Below is a small trained network, with its code and all its weights. Each question gives an input and a class and asks what happens when units are switched off, that is, made to give their printed mean instead of their output.

import numpy as np


def w(rows, s, z=0):
    codes = np.array(rows[::2]) - 128.0
    scale = np.full(codes.shape[1], s)
    scale[-1] = z or s
    return codes * scale


def norm(h):
    return h / np.sqrt((h * h).mean(-1, keepdims=True) + 1e-5)


def f(y):
    return y / 2 * (1 + np.tanh(0.7978845608 * (y + 0.044715 * y**3)))


def log_softmax(a):
    a = a - a.max(-1, keepdims=True)
    return a - np.log(np.exp(a).sum(-1, keepdims=True))


def net(x, mask):
    res = np.array(x, float).reshape(1, 8) / 4 @ E
    u = 0
    for l in range(4):
        y = f(norm(res) @ A[l][:, :-1].T + A[l][:, -1])
        res = res + np.where(mask[u : u + 3], y, B[l][:, -1]) @ B[l][:, :-1]
        u += 3
    return log_softmax(norm(res)[-1] @ U[:, :-1].T + U[:, -1])


A, B = {}, {}
E = w([
[119,52,126,121,103,191,253,77,73],'x0',
[139,132,129,106,134,130,126,124,126],'x1',
[124,132,131,139,122,127,128,129,123],'x2',
[101,127,102,104,38,206,97,168,174],'x3',
[145,89,13,91,110,36,136,198,61],'x4',
[133,138,130,116,135,130,143,139,135],'x5',
[133,130,129,128,127,127,128,132,127],'x6',
[139,155,36,125,121,100,140,11,214],'x7',
],0.0029)
A[0] = w([
[57,166,241,152,161,197,139,61,179,3],'0.n0',
[140,97,182,151,255,35,164,72,99,68],'0.n1',
[111,167,251,160,136,195,95,75,181,27],'0.n2',
],0.0036,0.0027)
B[0] = w([
[165,100,81,148,162,171,85,144,88,232],'0.n0',
[122,255,112,155,64,188,129,142,74,238],'0.n1',
[152,102,73,119,189,156,121,157,121,248],'0.n2',
],0.0077,0.0013)
A[1] = w([
[114,130,79,169,199,155,139,4,198,144],'1.n0',
[87,89,75,106,25,244,75,175,196,6],'1.n1',
[147,87,116,63,69,196,86,130,162,2],'1.n2',
],0.0037,0.00089)
B[1] = w([
[192,98,152,105,56,119,135,148,185,253],'1.n0',
[144,218,134,110,159,120,146,97,34,254],'1.n1',
[107,191,130,254,86,105,147,145,100,163],'1.n2',
],0.0064,0.0016)
A[2] = w([
[88,89,230,125,172,149,114,169,85,195],'2.n0',
[151,169,135,121,146,99,2,154,177,7],'2.n1',
[134,73,122,129,104,176,191,96,101,35],'2.n2',
],0.0061,0.0014)
B[2] = w([
[178,104,90,91,46,79,151,54,227,248],'2.n0',
[35,91,180,131,145,98,188,124,93,254],'2.n1',
[3,161,196,141,218,14,59,167,150,202],'2.n2',
],0.006,0.0029)
A[3] = w([
[29,97,230,119,176,109,163,84,139,3],'3.n0',
[156,138,152,135,7,125,118,178,130,232],'3.n1',
[124,80,4,104,127,47,118,198,49,29],'3.n2',
],0.0041,0.0012)
B[3] = w([
[87,126,66,150,157,116,103,203,139,212],'3.n0',
[168,147,163,123,146,85,166,70,127,187],'3.n1',
[161,122,153,159,165,255,78,128,173,252],'3.n2',
],0.0067,0.0027)
U = w([
[9,100,145,139,159,71,117,163,116,137],'0',
[195,70,123,136,154,254,65,130,142,75],'1',
[186,92,150,105,45,80,162,59,162,250],'2',
[138,225,158,136,92,153,152,101,31,49],'3',
],0.0079,0.0019)

Each question gives the input, the list of numbers given to net, and the class t.
The units are the neurons (one row each of A and B). Each row of codes is followed by its name. A weight is (code - 128) times the scale printed after its matrix; where a second scale follows, it is the last column's (A, B and U).
mask holds one flag per neuron, layer by layer. A switched-off neuron (its flag False) gives its mean, the last column of its row in B, instead of its output. The means were averaged over made-up inputs and are rounded, as every weight is.
A unit's drop is (log p(t) with every unit on - log p(t) with that unit switched off) / (log p(t) with every unit on - log p(t) with every unit switched off).
The circuit of an input: a set's keep is (log p(t) with only the set's units on - log p(t) with every unit switched off) / (log p(t) with every unit on - log p(t) with every unit switched off). Starting from all 12 units, units are removed one at a time, each time the one whose removal leaves the highest keep (on an exact tie, the one counted first), for as long as the keep stays at least 0.8.
units of the circuit, in order: the units of the circuit, biggest drop first
unit that matters most: the unit with the biggest drop
top k neurons: the k neurons with the biggest drops, biggest first
top k neurons in layer l: the k neurons of layer l with the biggest drops, biggest first
drop when u is switched off: that unit's drop, to one decimal
input [1,-5,-5,-5,-5,2,6,1], class 1: top 2 neurons : [0.n0 0.n2]
input [4,-5,-4,7,6,4,-4,1], class 3: units of the circuit, in order : [1.n1]
input [-5,2,1,-3,8,-1,0,8], class 1: top 3 neurons : [3.n2 2.n0 2.n2]
input [-4,-8,-6,-1,-7,2,-1,5], class 1: top 4 neurons : [0.n0 2.n0 0.n2 2.n2]
input [0,-2,-3,-3,-3,-7,-4,-6], class 2: top 2 neurons : [2.n0 3.n2]
input [5,1,-8,6,-3,-2,-2,3], class 3: top 2 neurons : [1.n1 1.n2]
input [6,6,7,2,-6,-1,8,2], class 0: top 2 neurons : [2.n2 3.n2]
input [-4,3,1,6,4,-8,7,-5], class 3: units of the circuit, in order : [1.n1 3.n1]
input [-1,-8,-3,6,7,5,-1,-6], class 1: top 2 neurons : [3.n2 0.n1]
input [-4,-1,-7,-7,2,3,6,1], class 3: top 2 neurons : [0.n1 2.n2]
input [-6,5,1,5,-7,-8,-4,-8], class 2: top 3 neurons : [2.n0 2.n2 3.n2]
input [8,6,-5,-7,0,-4,-4,2], class 0: top 3 neurons : [2.n2 1.n1 3.n0]
input [-4,5,1,-6,7,2,3,-1], class 1: top 4 neurons : [3.n2 2.n2 1.n1 1.n2]
input [8,-6,0,2,4,7,-5,-6], class 0: top neuron : [2.n2]
input [2,8,-1,-1,8,-5,4,-8], class 1: top 3 neurons : [3.n2 1.n0 2.n1]
input [8,-1,6,7,-4,2,7,-3], class 0: top 3 neurons : [2.n2 0.n1 3.n0]
input [-6,-5,6,7,3,-6,-3,5], class 3: top 3 neurons : [1.n1 2.n2 1.n2]
input [6,0,2,4,7,3,-7,2], class 1: top 2 neurons in layer 3 : [3.n2 3.n1]
input [8,8,0,-7,-1,-2,5,-1], class 0: top 2 neurons in layer 1 : [1.n1 1.n2]
input [-1,-1,-7,-4,7,1,-3,-7], class 1: unit that matters most : 3.n2
input [5,-1,-7,0,0,8,8,-7], class 2: top 2 neurons in layer 2 : [2.n0 2.n1]
input [5,0,-6,-4,-2,8,-2,-7], class 2: top 2 neurons in layer 2 : [2.n0 2.n1]
input [-6,8,-4,-8,6,1,6,1], class 3: top 2 neurons in layer 3 : [3.n0 3.n2]
input [-1,-7,8,3,-2,7,2,-8], class 2: drop when 0.n2 is switched off : 0.0
input [7,-4,2,-5,7,4,5,5], class 0: drop when 3.n2 is switched off : -0.2
input [-3,-1,1,-6,-7,-7,8,-1], class 1: drop when 0.n0 is switched off : 0.2
input [2,2,2,0,-2,5,2,-5], class 2: drop when 2.n0 is switched off : 1.6
input [-7,3,-7,0,8,1,-8,5], class 1: top 2 neurons in layer 2 : [2.n2 2.n0]
input [-7,1,5,2,-6,-6,-4,2], class 0: unit that matters most : 2.n1
